[5.56 -0.82 4.35 -2.08 2.99]
[2.41 3.99 0.80 -4.13 -1.26]
[-5.01 0.08 0.24 2.78 -1.99]
[5.13 -0.59 -0.32 -2.54 2.51]
[5.19 -0.75 4.06 -0.04 3.32]
->
[2.99 -4.13 0.24 -0.59 5.19]

[5.90 -5.82]
[1.43 -1.81]
[5.00 -4.85]
->
[-5.82 1.43]

[5.08 -6.31 4.03 -0.06 -1.50]
[-1.20 3.20 0.34 -6.04 -0.84]
[-0.24 -1.63 2.26 -2.52 3.96]
->
[-1.50 -6.04 2.26]

[-0.69 -1.44]
[-0.21 -3.69]
[1.93 4.71]
->
[-1.44 -0.21]

[1.74 0.72]
[-3.23 4.72]
[-1.63 -1.92]
[2.11 1.50]
[-0.31 -2.32]
->
[0.72 -3.23]

[1.82 0.07]
[3.53 -3.01]
[-0.51 0.84]
[-0.87 0.88]
[2.15 5.96]
->
[0.07 3.53]
---
[-5.23 4.21 -3.73]
[1.23 4.84 -5.60]
[2.80 -2.70 2.30]
[1.42 3.77 -4.20]
->
[4.21 -3.73]
[4.84 -5.60]

[-0.11 5.23 -6.31]
[-2.20 0.20 1.47]
[1.04 3.93 -5.99]
[0.04 -2.30 0.97]
->
[5.23 -6.31]
[0.20 1.47]

[0.57 1.29 -2.21 3.44 -1.25]
[0.55 1.32 -2.23 3.50 -1.23]
[0.38 0.40 -0.53 0.54 -0.57]
[0.42 1.86 -2.76 4.75 -1.34]
[0.46 1.66 -2.57 4.29 -1.30]
->
[1.29 -2.21]
[1.32 -2.23]

[0.18 -0.34 1.75]
[-3.45 2.85 -3.15]
[4.96 -4.62 3.66]
[-4.71 4.45 -3.32]
->
[-0.34 1.75]
[2.85 -3.15]

[1.04 2.09 2.29 -2.41]
[-5.42 2.88 2.68 0.62]
[-1.37 1.74 0.74 -0.47]
[1.98 1.63 1.91 -2.58]
->
[2.09 2.29]
[2.88 2.68]

[2.75 -0.71 2.83]
[1.64 1.00 3.09]
[2.92 4.32 2.58]
[3.34 4.67 1.41]
->
[-0.71 2.83]
[1.00 3.09]

[4.56 -3.93 2.54 0.01]
[1.87 -0.87 2.82 0.24]
->
[-3.93 2.54]
[-0.87 2.82]
---
[1.29 1.77 0.31 0.33 -1.43 1.20]
[2.12 3.18 -5.21 -5.25 -2.63 -5.96]
[2.14 1.90 1.02 1.08 -1.72 2.38]
[2.89 1.76 -0.93 -0.89 -2.03 0.00]
[2.13 1.75 0.57 0.62 -1.68 1.79]
[3.66 2.52 -5.71 -5.71 -2.89 -6.16]
[2.29 0.32 2.05 2.13 -1.05 3.87]
[2.14 1.84 2.26 2.33 -1.61 4.03]
[1.17 2.19 -2.69 -2.72 -1.76 -2.84]
[0.13 1.88 -0.47 -0.49 -1.15 -0.16]
[1.54 1.06 0.74 0.78 -1.20 1.88]
->
[2.12 3.18 -5.21 -5.25 -2.63 -5.96]
[2.89 1.76 -0.93 -0.89 -2.03 0.00]
[3.66 2.52 -5.71 -5.71 -2.89 -6.16]
[2.14 1.84 2.26 2.33 -1.61 4.03]
[0.13 1.88 -0.47 -0.49 -1.15 -0.16]

[-4.20 3.38 -2.99 -2.02]
[2.45 -2.68 2.34 -4.62]
[-4.17 3.41 -3.04 -1.98]
[-3.89 3.52 -3.22 -2.15]
[2.70 -4.62 4.48 -2.85]
->
[2.45 -2.68 2.34 -4.62]
[-3.89 3.52 -3.22 -2.15]

[3.86 3.63 4.99 1.45 -0.31 -0.15 -0.77 2.53 -1.37 3.13 -3.55]
[-3.97 -3.90 0.06 5.28 4.16 4.29 3.12 -4.89 2.56 -3.33 -3.24]
[-5.64 -2.72 4.51 -4.76 -4.63 4.24 1.80 0.36 5.53 -0.34 5.28]
[-0.89 -0.28 4.29 -1.65 4.42 -1.02 2.77 0.27 3.91 -1.62 4.28]
[1.13 4.59 1.80 -0.09 -2.85 4.17 -3.99 -2.29 -3.98 -0.03 -1.05]
[-1.22 -1.74 2.87 -5.14 -0.69 0.78 -4.90 -2.35 -3.54 -3.51 1.34]
[-3.93 4.24 5.42 0.46 -3.47 -4.08 3.66 2.23 2.93 4.65 -3.78]
[2.04 -5.56 0.46 -1.56 1.89 -0.78 -5.42 -3.32 -1.82 -3.02 0.80]
->
[-3.97 -3.90 0.06 5.28 4.16 4.29 3.12 -4.89 2.56 -3.33 -3.24]
[-0.89 -0.28 4.29 -1.65 4.42 -1.02 2.77 0.27 3.91 -1.62 4.28]
[-1.22 -1.74 2.87 -5.14 -0.69 0.78 -4.90 -2.35 -3.54 -3.51 1.34]
[2.04 -5.56 0.46 -1.56 1.89 -0.78 -5.42 -3.32 -1.82 -3.02 0.80]

[-3.76 0.75 2.19 1.69]
[-4.23 0.78 2.58 2.71]
[-3.35 -0.25 2.24 0.28]
[-2.27 -1.30 1.97 -0.46]
[-2.98 -1.17 2.32 -1.69]
[-2.24 -0.30 1.56 -1.03]
[-0.88 -1.10 1.01 -0.01]
[-0.73 -0.94 0.79 0.08]
[-1.76 -1.77 1.71 -1.75]
[-4.53 0.42 2.93 2.11]
[0.25 -0.76 0.16 -0.05]
->
[-4.23 0.78 2.58 2.71]
[-2.27 -1.30 1.97 -0.46]
[-2.24 -0.30 1.56 -1.03]
[-0.73 -0.94 0.79 0.08]
[-4.53 0.42 2.93 2.11]

[2.52 -0.59 -1.82 4.27 -2.45 -1.58 -0.36 -2.50 -0.52]
[0.92 1.45 1.60 1.92 1.24 2.27 -2.54 5.24 0.23]
->
[0.92 1.45 1.60 1.92 1.24 2.27 -2.54 5.24 0.23]

[-1.97 0.01 -0.79 0.77 2.23 1.16 -0.03 -0.48 -1.95 -0.05 -0.21 -0.22 4.44]
[-0.34 0.67 0.98 0.84 1.54 -0.25 -0.09 -0.30 1.19 0.70 -0.15 -1.35 5.21]
[1.45 1.99 1.91 -0.40 1.95 -0.61 0.76 1.15 1.67 0.64 -0.18 1.59 -0.64]
[-1.39 0.08 0.68 0.52 -0.88 -1.36 1.03 -0.53 1.18 -0.55 0.69 0.28 -4.90]
->
[-0.34 0.67 0.98 0.84 1.54 -0.25 -0.09 -0.30 1.19 0.70 -0.15 -1.35 5.21]
[-1.39 0.08 0.68 0.52 -0.88 -1.36 1.03 -0.53 1.18 -0.55 0.69 0.28 -4.90]
